Here is a tiny trained network, its code and every weight. The questions are about switching its units off for an input and a class, where a switched-off unit gives its printed mean instead of its output.

import numpy as np


def w(rows, s, z=0):
    codes = np.array(rows[::2]) - 128.0
    scale = np.full(codes.shape[1], s)
    scale[-1] = z or s
    return codes * scale


def norm(h):
    return h / np.sqrt((h * h).mean(-1, keepdims=True) + 1e-5)


def f(y):
    return np.maximum(y, 0)


def log_softmax(a):
    a = a - a.max(-1, keepdims=True)
    return a - np.log(np.exp(a).sum(-1, keepdims=True))


def net(x, mask):
    res = np.array(x, float).reshape(1, 5) / 4 @ E
    u = 0
    for l in range(4):
        y = f(norm(res) @ A[l][:, :-1].T + A[l][:, -1])
        res = res + np.where(mask[u : u + 10], y, B[l][:, -1]) @ B[l][:, :-1]
        u += 10
    return log_softmax(norm(res)[-1] @ U[:, :-1].T + U[:, -1])


A, B = {}, {}
E = w([
[195,125,178,112],'x0',
[121,62,116,139],'x1',
[139,133,53,2],'x2',
[128,131,128,128],'x3',
[162,136,85,160],'x4',
],0.0041)
A[0] = w([
[75,149,71,104,86],'L0N1',
[83,120,186,83,48],'L0N2',
[80,152,94,112,111],'L0N3',
[148,219,146,155,82],'L0N4',
[91,135,168,105,86],'L0N5',
[134,2,102,143,1],'L0N6',
[105,242,156,131,40],'L0N7',
[102,109,170,106,84],'L0N8',
[161,141,90,154,68],'L0N9',
[94,114,161,129,145],'L0N10',
],0.0091,0.0055)
B[0] = w([
[113,132,159,191,253],'L0N1',
[86,131,208,102,174],'L0N2',
[76,151,157,142,230],'L0N3',
[145,169,128,69,246],'L0N4',
[118,134,141,10,168],'L0N5',
[138,66,124,92,193],'L0N6',
[125,214,88,56,207],'L0N7',
[53,113,135,47,168],'L0N8',
[240,148,1,230,164],'L0N9',
[72,95,175,121,248],'L0N10',
],0.0051,0.0018)
A[1] = w([
[119,130,39,56,92],'L1N1',
[170,124,68,181,6],'L1N2',
[199,83,195,114,129],'L1N3',
[203,138,167,96,106],'L1N4',
[162,121,163,98,148],'L1N5',
[126,122,122,75,161],'L1N6',
[138,201,132,203,156],'L1N7',
[87,137,117,145,15],'L1N8',
[136,166,159,192,178],'L1N9',
[111,1,108,152,39],'L1N10',
],0.0091,0.0026)
B[1] = w([
[198,89,190,136,253],'L1N1',
[238,137,105,143,182],'L1N2',
[61,113,38,106,227],'L1N3',
[88,141,104,154,213],'L1N4',
[81,119,99,160,197],'L1N5',
[100,112,144,161,214],'L1N6',
[132,102,130,72,253],'L1N7',
[111,96,59,167,145],'L1N8',
[183,84,119,110,244],'L1N9',
[167,87,50,2,226],'L1N10',
],0.0074,0.0034)
A[2] = w([
[51,182,36,108,112],'L2N1',
[100,102,145,122,164],'L2N2',
[162,117,94,72,160],'L2N3',
[102,134,169,141,181],'L2N4',
[165,105,196,43,95],'L2N5',
[142,215,116,100,218],'L2N6',
[146,254,179,124,249],'L2N7',
[80,131,87,170,69],'L2N8',
[119,208,95,134,151],'L2N9',
[210,124,149,181,149],'L2N10',
],0.0094,0.0013)
B[2] = w([
[126,122,92,213,198],'L2N1',
[218,151,166,97,180],'L2N2',
[120,125,143,203,254],'L2N3',
[185,172,129,178,156],'L2N4',
[109,56,142,206,241],'L2N5',
[150,23,91,123,182],'L2N6',
[112,3,59,64,193],'L2N7',
[133,169,49,222,151],'L2N8',
[167,99,97,110,156],'L2N9',
[107,156,192,75,192],'L2N10',
],0.0055,0.0049)
A[3] = w([
[160,45,106,189,187],'L3N1',
[138,137,171,251,145],'L3N2',
[2,108,119,90,250],'L3N3',
[2,139,185,134,149],'L3N4',
[149,115,132,81,155],'L3N5',
[127,125,33,151,208],'L3N6',
[146,247,115,123,96],'L3N7',
[150,61,164,150,136],'L3N8',
[224,180,46,146,184],'L3N9',
[118,198,170,84,30],'L3N10',
],0.0081,0.0018)
B[3] = w([
[80,199,165,162,255],'L3N1',
[74,95,73,98,162],'L3N2',
[222,203,123,93,174],'L3N3',
[181,183,203,82,152],'L3N4',
[75,62,78,85,153],'L3N5',
[113,221,116,80,189],'L3N6',
[65,143,109,134,129],'L3N7',
[118,125,98,181,204],'L3N8',
[164,183,253,86,176],'L3N9',
[127,131,132,131,128],'L3N10',
],0.006,0.0091)
U = w([
[70,49,187,241,144],'0',
[145,11,44,56,126],'1',
[111,118,141,144,212],'2',
[175,125,224,79,136],'3',
[82,207,86,192,90],'4',
[92,125,131,119,1],'5',
],0.011)

Each question gives the input, the list of numbers given to net, and the class t.
The units are the neurons (one row each of A and B). Each row of codes is followed by its name. A weight is (code - 128) times the scale printed after its matrix; where a second scale follows, it is the last column's (A, B and U).
mask holds one flag per neuron, layer by layer. A switched-off neuron (its flag False) gives its mean, the last column of its row in B, instead of its output. The means were averaged over made-up inputs and are rounded, as every weight is.
A unit's drop is (log p(t) with every unit on - log p(t) with that unit switched off) / (log p(t) with every unit on - log p(t) with every unit switched off).
The circuit of an input: a set's keep is (log p(t) with only the set's units on - log p(t) with every unit switched off) / (log p(t) with every unit on - log p(t) with every unit switched off). Starting from the 12 units with the biggest drops (on a tie, the unit counted first), units are removed one at a time, each time the one whose removal leaves the highest keep (on an exact tie, the one counted first), for as long as the keep stays at least 0.8.
units of the circuit, in order: the units of the circuit, biggest drop first
most important unit: the unit with the biggest drop
top k neurons: the k neurons with the biggest drops, biggest first
drop of u: that unit's drop, to one decimal
input [7,-5,5,-1,-6], class 4: most important unit => L2N1
input [-6,7,7,3,6], class 0: top 2 neurons => L1N1, L1N3
input [3,-7,-2,-4,-1], class 1: units of the circuit, in order => L2N7, L0N7
input [1,6,-1,-3,5], class 1: top 2 neurons => L1N10, L0N6
input [-1,-3,-3,0,5], class 3: top 3 neurons => L0N9, L1N2, L3N9
input [-7,5,-4,-1,-3], class 4: units of the circuit, in order => L1N1, L3N3
input [-2,-5,2,-2,-5], class 1: top 4 neurons => L2N7, L0N7, L2N6, L3N9
input [-5,-5,6,3,5], class 0: top 2 neurons => L1N1, L1N3
input [1,2,4,1,5], class 3: top 2 neurons => L1N2, L0N9
input [-8,-8,-2,5,0], class 1: top 2 neurons => L0N7, L2N7
input [-7,0,3,-5,-6], class 4: top 4 neurons => L0N1, L2N8, L2N1, L1N7
input [7,-4,-1,6,-1], class 4: top 2 neurons => L1N3, L2N1
input [4,6,-1,-5,-1], class 1: top 2 neurons => L1N10, L0N6
input [-1,-6,1,-6,7], class 3: units of the circuit, in order => L3N9
input [4,-5,2,-1,4], class 1: top 2 neurons => L2N7, L1N10
input [7,-3,2,3,6], class 4: drop of L2N1 => 0.2
input [-2,-3,4,-4,-8], class 3: drop of L3N1 => 0.1
input [7,-6,8,8,-2], class 0: drop of L2N5 => 0.1
